Each row has a name. Each question is about the rows just above it.

Taga: .28 .35 .53 .37 .25
reli:  .27  .43 -.13 -.40  .56
kig: .32 .44 .33 .11 .24
buk:  .27  .43 -.13  .82 -.03
Is .53 .37 .25 printed in one of the named rows, side by side and in this order? | yes
Among the named rows, does one hold -.13 -.40 next to each other, in this order? | yes
Is  .27  .43 -.13 -.40 printed in one of the named rows, side by side and in this order? | yes
Does one of the named rows hold  .56 -.40 -.13 side by side, in this order? | no
Among the named rows, does one hold .32 .44 .33 .11 .24 next to each other, in this order? | yes
Among the named rows, does one hold -.13  .43  .27 next to each other, in this order? | no

Val: -.03  .60 -.54 -.19 -.23  .16  .41  .05 -.30 -.02 -.34  .10 -.25  .08 -.34 -.49  .30  .12 -.39 -.01 -.14 -.12
gogo:  .00 -.34 -.23 -.31  .15  .07 -.06  .10 -.06  .37  .31 -.02 -.24  .07 -.10  .29  .05  .23 -.12  .03 -.25 -.27
Zuti:  .15  .65 -.29  .58  .04 -.36 -.59 -.02 -.01 -.06  .05  .22 -.28 -.72  .12  .08  .43 -.07 -.43  .05  .35  .56
pazes:  .02 -.06 -.29  .27  .13 -.12  .26  .08  .00  .47  .16 -.02 -.67  .34  .00  .23 -.16  .25 -.40  .03  .14  .21
gasok:  .07  .10 -.13 -.07 -.07 -.03 -.50  .04  .10 -.05  .15 -.03 -.15 -.48  .41 -.05 -.09 -.04 -.15 -.05 -.06 -.04
sirep:  .08  .60  .06  .15  .09  .22  .18  .13 -.02  .23 -.02  .07 -.21  .06  .04  .07 -.40  .29  .15 -.01  .13  .14
Among the named rows, does one hold -.12  .26  .08 next to each other, in this order? | yes
Does one of the named rows hold -.15 -.48  .41 -.05 -.09 side by side, in this order? | yes
Does one of the named rows hold .05 .29 side by side, in this order? | no
Does one of the named rows hold  .04  .10 -.05  .15 side by side, in this order? | yes
Does one of the named rows hold -.54 -.19 -.23  .16  .41 side by side, in this order? | yes
Does one of the named rows hold -.40  .29 side by side, in this order? | yes

zivu:  .28  .51 -.48  .85  .30 -.04  .16  .48 -.35 -.31  .16  .00  .00  .32 -.03 -.14  .16  .11 -.15  .03  .23  .48
Ven: -.21  .56  .48  .27 -.36 -.04 -.23 -.32 -.22  .79 -.40 -.02  .37 -.32  .30  .11 -.07  .01  .74  .33 -.41 -.23
Lotep:  .28  .51 -.48  .85  .30 -.04  .16  .48 -.35 -.31  .16  .00  .00  .32 -.03 -.14  .16  .11 -.15  .03  .23  .04
Does one of the named rows hold .74 .33 side by side, in this order? | yes
Does one of the named rows hold -.22  .80 side by side, in this order? | no
Is -.32 -.22 printed in one of the named rows, side by side and in this order? | yes

zumi: -.02  .08 -.40  .08 -.09  .06  .08  .10  .04  .12 -.18 -.02 -.06  .20  .40  .13  .26  .08  .18 -.07 -.34  .03 -.02  .12 -.34 -.32 -.02  .05  .03  .11  .01  .28  .03  .01 -.19  .13  .09  .21 -.03 -.26 -.02 -.11  .05  .28  .13  .12 -.02  .23
zevin: -.04  .30 -.39  .39 -.12  .15 -.05  .21  .12  .00 -.06 -.12 -.25  .11  .12  .13  .27  .05  .18 -.35 -.07 -.11  .04  .01 -.26  .21 -.21 -.16 -.20 -.33 -.18  .29  .15  .15  .03  .24  .15  .18  .09 -.16 -.09 -.06 -.14  .02  .12 -.16 -.04 -.04
lona: -.04  .06 -.01  .16 -.05  .04 -.06  .08 -.06 -.07  .07  .18 -.09 -.05 -.07  .17 -.20 -.01 -.07  .06 -.10  .01 -.12  .06 -.04  .09 -.04  .09 -.01  .00  .05  .00 -.01  .00  .07 -.01 -.14  .15 -.02 -.13  .12 -.06  .04 -.15  .06 -.24  .01  .03
vot: -.04  .30 -.39  .39 -.12  .15 -.05  .21  .12  .00 -.06 -.12 -.25  .11  .12  .13  .27  .05  .18 -.35 -.07 -.11  .04  .01 -.26  .21 -.21 -.16 -.20 -.33 -.18  .29  .15  .15  .03  .24  .15  .18  .09 -.16 -.09 -.06 -.14  .02  .12 -.16 -.04  .07
bog: -.04  .30 -.39  .39 -.12  .15 -.05  .21  .12  .00 -.06 -.12 -.25  .11  .12  .13  .27  .05  .18 -.35 -.07 -.11  .04  .01 -.26  .13  .12 -.12  .24  .46  .17  .06 -.31  .70  .36 -.05 -.69  .26 -.41 -.27  .16 -.37 -.19  .04  .39  .04 -.62 -.08
bokup: -.04  .06 -.01  .16 -.05  .04 -.06  .08 -.06 -.07  .07  .18 -.09 -.05 -.07  .17 -.20 -.01 -.07  .06 -.10  .01 -.12  .06 -.04  .09 -.04  .09 -.01  .00  .05  .00 -.01  .00  .07 -.01 -.14  .15 -.02 -.13  .12 -.06  .05 -.06  .04 -.12  .04 -.15
Does one of the named rows hold -.07 -.11  .04  .01 side by side, in this order? | yes
Does one of the named rows hold -.20 -.01 -.07  .06 -.10 side by side, in this order? | yes
Does one of the named rows hold  .05 -.06  .12 side by side, in this order? | no
Among the named rows, does one hold -.25  .11 next to each other, in this order? | yes
Does one of the named rows hold  .12 -.02  .23 side by side, in this order? | yes

Rubim:  .52  .11 -.27 -.26 -.69  .30  .38
Zemi:  .64  .20 -.61  .20 -.68  .57  .64
Vimi:  .14 -.21 -.59  .52  .52  .16 -.37
dovit:  .54  .21 -.40  .01 -.22  .55  .28
Vis:  .10 -.27 -.13 -.20  .05 -.04  .53
bufun:  .19  .14  .09  .01  .36 -.09  .23
rokuv: -.38  .02 -.33  .03  .16 -.03 -.55
Vaku: -.16  .69  .71 -.39  .42  .00 -.65
punit:  .01  .33  .70  .24 -.26 -.60  .10
lev:  .55  .05  .11 -.36  .03  .20  .65
vavul:  .36 -.48  .24  .61 -.01  .63 -.46
Is -.27 -.13 -.20  .05 -.04 printed in one of the named rows, side by side and in this order? | yes
Is .52 .52 .15 printed in one of the named rows, side by side and in this order? | no
Among the named rows, does one hold .55 .05 next to each other, in this order? | yes
Does one of the named rows hold -.69  .30 side by side, in this order? | yes
Does one of the named rows hold  .01 -.22 side by side, in this order? | yes
Is -.20  .05 printed in one of the named rows, side by side and in this order? | yes
Is .19 .14 .09 .00 printed in one of the named rows, side by side and in this order? | no

Sipok:  .17  .09  .26 -.11 -.63  .38
raza: -.05  .26  .31 -.01 -.15  .31
vudeg: -.53  .38 -.20  .05 -.07 -.49
zagi:  .22 -.19  .17  .06 -.04 -.17
nepum: -.03  .23  .27 -.34 -.08 -.34
zorop: -.13 -.31 -.25  .19 -.06  .17
fele: -.05  .23  .27  .09 -.11 -.29
Among the named rows, does one hold .23 .27 next to each other, in this order? | yes
Is  .38 -.63 printed in one of the named rows, side by side and in this order? | no

Dobe:  .12  .33  .15 -.08  .31 -.15 -.14 -.16 -.22  .08 -.18 -.49
Rabug:  .21 -.49  .01  .73 -.42  .32 -.06 -.10 -.46  .69  .11 -.13
Zibi:  .24 -.12  .01 -.16  .19  .41 -.13  .44  .29 -.21  .48  .31
biga:  .03  .49  .07 -.38  .55 -.21 -.11 -.12  .03 -.22 -.18 -.40
gidib:  .25  .54  .33 -.34  .65 -.06 -.28 -.05 -.10 -.14 -.18 -.56
Berup: -.13  .21 -.15 -.21  .15 -.21  .06 -.10 -.43 -.18 -.09 -.08
Liv:  .39  .35  .39 -.03  .40  .10 -.39 -.04 -.32  .15 -.10 -.65
mes: -.13  .21 -.15 -.21  .15 -.21  .06 -.10  .13 -.18 -.09 -.08
Among the named rows, does one hold  .65 -.06 next to each other, in this order? | yes
Is  .33 -.34  .65 printed in one of the named rows, side by side and in this order? | yes

puva: .57 .08 .29 .41
fef:  .15 -.46  .66 -.20
Nefu: .20 .09 .19 .23
Deso: -.04  .58 -.46  .21
bir:  .28 -.48  .45 -.07
vopom:  .22 -.01 -.06  .55
kapum: -.72  .03 -.37 -.36
lir:  .13 -.06  .32  .55
Meleg: -.18 -.49  .16 -.05
Is  .22 -.01 printed in one of the named rows, side by side and in this order? | yes
Among the named rows, does one hold  .28 -.48  .45 next to each other, in this order? | yes
Is -.20  .66 -.46  .15 printed in one of the named rows, side by side and in this order? | no
Is -.01 -.06 printed in one of the named rows, side by side and in this order? | yes
Among the named rows, does one hold -.18 -.49  .16 -.05 next to each other, in this order? | yes
Among the named rows, does one hold  .21 -.46  .58 next to each other, in this order? | no
Among the named rows, does one hold -.06  .55 next to each other, in this order? | yes

Fugaz:  .19 -.07 -.01  .25  .34 -.11  .04 -.11 -.03  .10  .47  .01  .32  .04 -.03  .33 -.04  .08 -.14  .01  .22  .28  .08 -.05  .02  .42 -.11  .02 -.03  .22  .28  .30  .46  .07 -.02  .05  .29
munub:  .35  .36 -.07 -.19 -.26 -.11 -.06  .35 -.03  .01  .14  .18  .34  .11 -.02  .11  .29  .10  .53  .07  .01 -.21  .35  .28  .12 -.11  .61  .02 -.01  .24  .41 -.19 -.14  .17 -.02 -.18  .38
Lemum:  .24  .33 -.01 -.29 -.37 -.02 -.01 -.02 -.05 -.01  .13 -.05  .18  .27 -.05  .42  .33 -.02  .68  .23  .08 -.33  .52  .04  .35  .23  .73 -.13 -.02  .13  .24 -.29  .34 -.04 -.01 -.01  .26
roke:  .20 -.24  .01  .50  .63 -.10  .10  .17  .00  .13  .39  .29  .36 -.13 -.02  .02 -.20  .22 -.52 -.14  .15  .61 -.16  .12 -.22  .21 -.51  .33 -.02  .26  .32  .52  .16  .27 -.03  .13  .26
Pifa:  .17  .19  .02  .00  .00  .02  .03  .02 -.03  .04  .26  .03  .22  .11  .02  .30  .13  .06  .23  .11  .14 -.01  .25  .02  .14  .24  .28 -.05 -.02  .15  .22  .02  .29  .06 -.02  .03  .22
Does one of the named rows hold  .03 -.02 side by side, in this order? | no
Is  .29  .06 -.02 printed in one of the named rows, side by side and in this order? | yes
Among the named rows, does one hold .03 .23 .11 next to each other, in this order? | no

